Below are the code and all the weights of a small trained network. Each question names an input and a class and asks about switching units off, where a switched-off unit gives its printed mean instead of its output.

import numpy as np


def w(rows, s, z=0):
    codes = np.array(rows[::2]) - 128.0
    scale = np.full(codes.shape[1], s)
    scale[-1] = z or s
    return codes * scale


def norm(h):
    return h / np.sqrt((h * h).mean(-1, keepdims=True) + 1e-5)


def f(y):
    return np.maximum(y, 0)


def log_softmax(a):
    a = a - a.max(-1, keepdims=True)
    return a - np.log(np.exp(a).sum(-1, keepdims=True))


def net(x, mask):
    res = np.array(x, float).reshape(1, 6) / 4 @ E
    u = 0
    for l in range(2):
        y = f(norm(res) @ A[l][:, :-1].T + A[l][:, -1])
        res = res + np.where(mask[u : u + 11], y, B[l][:, -1]) @ B[l][:, :-1]
        u += 11
    return log_softmax(norm(res)[-1] @ U[:, :-1].T + U[:, -1])


A, B = {}, {}
E = w([
[126,128,128,127,128,128,128],'x0',
[145,122,10,83,99,131,107],'x1',
[129,127,128,128,128,128,128],'x2',
[127,128,128,130,126,130,127],'x3',
[93,118,155,77,169,87,25],'x4',
[63,29,116,179,153,99,133],'x5',
],0.012)
A[0] = w([
[145,118,102,172,112,134,211,173],'0.n0',
[122,95,8,123,112,128,100,13],'0.n1',
[106,122,124,75,142,116,75,3],'0.n2',
[138,192,143,112,112,133,122,159],'0.n3',
[134,120,43,113,121,132,120,90],'0.n4',
[115,88,136,146,129,139,76,31],'0.n5',
[106,44,131,146,132,127,137,65],'0.n6',
[110,137,150,127,123,128,141,168],'0.n7',
[153,157,148,113,126,124,76,102],'0.n8',
[137,143,5,96,111,126,105,46],'0.n9',
[158,171,113,151,114,146,218,156],'0.n10',
],0.018,0.0037)
B[0] = w([
[60,107,102,127,93,254,198,239],'0.n0',
[137,10,136,109,122,102,211,244],'0.n1',
[193,108,91,160,195,136,90,189],'0.n2',
[116,73,170,138,136,134,188,189],'0.n3',
[19,163,138,56,135,126,149,213],'0.n4',
[113,123,152,99,127,82,104,171],'0.n5',
[113,186,81,162,135,126,88,209],'0.n6',
[185,145,101,162,156,91,156,156],'0.n7',
[110,163,87,128,146,171,173,178],'0.n8',
[174,217,112,180,113,147,46,247],'0.n9',
[198,112,171,129,107,11,63,237],'0.n10',
],0.025,0.012)
A[1] = w([
[78,161,161,111,22,86,128,56],'1.n0',
[197,203,134,82,70,212,53,92],'1.n1',
[130,193,94,198,108,243,140,75],'1.n2',
[81,109,106,162,196,241,162,24],'1.n3',
[128,102,157,53,198,139,117,5],'1.n4',
[122,142,145,187,46,178,59,25],'1.n5',
[149,78,158,114,72,209,119,102],'1.n6',
[178,95,120,146,178,182,114,58],'1.n7',
[129,11,144,85,126,128,115,77],'1.n8',
[133,194,141,72,200,225,198,96],'1.n9',
[119,182,173,126,91,97,5,15],'1.n10',
],0.017,0.0025)
B[1] = w([
[139,162,207,180,103,219,137,219],'1.n0',
[196,189,120,40,104,159,101,189],'1.n1',
[168,52,35,196,146,139,87,247],'1.n2',
[176,173,238,123,79,144,148,255],'1.n3',
[126,97,123,175,145,175,190,164],'1.n4',
[167,157,125,170,216,212,122,193],'1.n5',
[76,182,84,82,172,5,109,203],'1.n6',
[72,138,143,99,46,99,136,189],'1.n7',
[161,29,117,89,137,98,119,190],'1.n8',
[59,147,90,61,222,87,131,217],'1.n9',
[23,159,164,149,53,100,108,190],'1.n10',
],0.024,0.0098)
U = w([
[204,74,205,152,111,62,158,253],'0',
[75,149,156,74,218,120,214,122],'1',
[171,115,73,240,153,191,130,186],'2',
[40,161,140,189,125,59,65,37],'3',
[159,220,197,113,51,205,118,77],'4',
[176,183,36,65,167,156,81,97],'5',
[56,51,120,109,56,200,228,134],'6',
[114,5,63,86,157,76,108,78],'7',
],0.019,0.0025)

Each question gives the input, the list of numbers given to net, and the class t.
The units are the neurons (one row each of A and B). Each row of codes is followed by its name. A weight is (code - 128) times the scale printed after its matrix; where a second scale follows, it is the last column's (A, B and U).
mask holds one flag per neuron, layer by layer. A switched-off neuron (its flag False) gives its mean, the last column of its row in B, instead of its output. The means were averaged over made-up inputs and are rounded, as every weight is.
A unit's drop is (log p(t) with every unit on - log p(t) with that unit switched off) / (log p(t) with every unit on - log p(t) with every unit switched off).
The circuit of an input: a set's keep is (log p(t) with only the set's units on - log p(t) with every unit switched off) / (log p(t) with every unit on - log p(t) with every unit switched off). Starting from the 12 units with the biggest drops (on a tie, the unit counted first), units are removed one at a time, each time the one whose removal leaves the highest keep (on an exact tie, the one counted first), for as long as the keep stays at least 0.8.
units of the circuit, in order: the units of the circuit, biggest drop first
most important unit: the unit with the biggest drop
k most important neurons: the k neurons with the biggest drops, biggest first
k most important neurons of layer l: the k neurons of layer l with the biggest drops, biggest first
input [-2,4,-7,-1,6,1], class 7: most important unit => 0.n1
input [-3,1,3,6,4,5], class 7: 3 most important neurons => 0.n9, 0.n0, 0.n10
input [1,-4,6,-2,0,6], class 2: 2 most important neurons => 0.n10, 0.n6
input [4,8,1,2,-3,-7], class 4: 2 most important neurons => 0.n9, 0.n10
input [4,-7,8,-4,-3,-8], class 0: 3 most important neurons => 0.n10, 0.n9, 0.n3
input [-2,2,-6,-5,-1,0], class 4: 2 most important neurons => 0.n9, 0.n4
input [0,-7,6,-1,-6,1], class 2: 2 most important neurons of layer 0 => 0.n1, 0.n0
input [-5,2,4,4,3,2], class 7: 2 most important neurons => 0.n1, 0.n0
input [-2,-3,-5,-6,7,-4], class 1: 3 most important neurons => 0.n9, 1.n9, 0.n8
input [6,0,-4,1,-1,-7], class 0: 2 most important neurons => 0.n3, 0.n10
input [0,1,2,5,2,-1], class 5: 2 most important neurons => 0.n9, 1.n9
input [-7,7,4,6,-8,-1], class 4: 4 most important neurons of layer 0 => 0.n9, 0.n4, 0.n10, 0.n2
input [-7,4,8,-1,-4,3], class 6: 3 most important neurons => 0.n1, 0.n4, 0.n0
input [-1,-5,1,6,-6,-6], class 0: units of the circuit, in order => 0.n10
input [-3,8,-3,3,0,-4], class 4: 3 most important neurons => 0.n9, 0.n0, 0.n4
input [-6,3,0,6,1,1], class 7: 2 most important neurons of layer 0 => 0.n1, 0.n2
input [-8,0,2,-2,8,-3], class 1: 4 most important neurons => 0.n9, 0.n10, 0.n8, 1.n9
input [-2,7,4,0,-4,1], class 6: 2 most important neurons of layer 1 => 1.n0, 1.n3
input [-4,3,6,-7,-5,4], class 6: 2 most important neurons of layer 0 => 0.n1, 0.n0
input [-8,1,2,2,3,1], class 7: 2 most important neurons => 0.n0, 0.n5
input [4,0,4,-1,4,-1], class 1: 3 most important neurons => 0.n9, 0.n8, 0.n10
input [-2,1,8,3,0,7], class 6: 4 most important neurons of layer 0 => 0.n9, 0.n10, 0.n6, 0.n1
input [7,-6,-8,6,1,-7], class 1: most important unit => 0.n8
input [1,-7,1,-3,-8,0], class 0: 3 most important neurons of layer 1 => 1.n6, 1.n2, 1.n9
input [-5,8,-8,8,-5,-6], class 4: 2 most important neurons of layer 0 => 0.n9, 0.n10
input [1,0,8,-6,7,0], class 1: 2 most important neurons of layer 0 => 0.n9, 0.n8
input [0,1,4,1,4,-5], class 5: 3 most important neurons of layer 0 => 0.n1, 0.n4, 0.n8
input [-7,-3,1,3,4,-6], class 1: most important unit => 1.n9
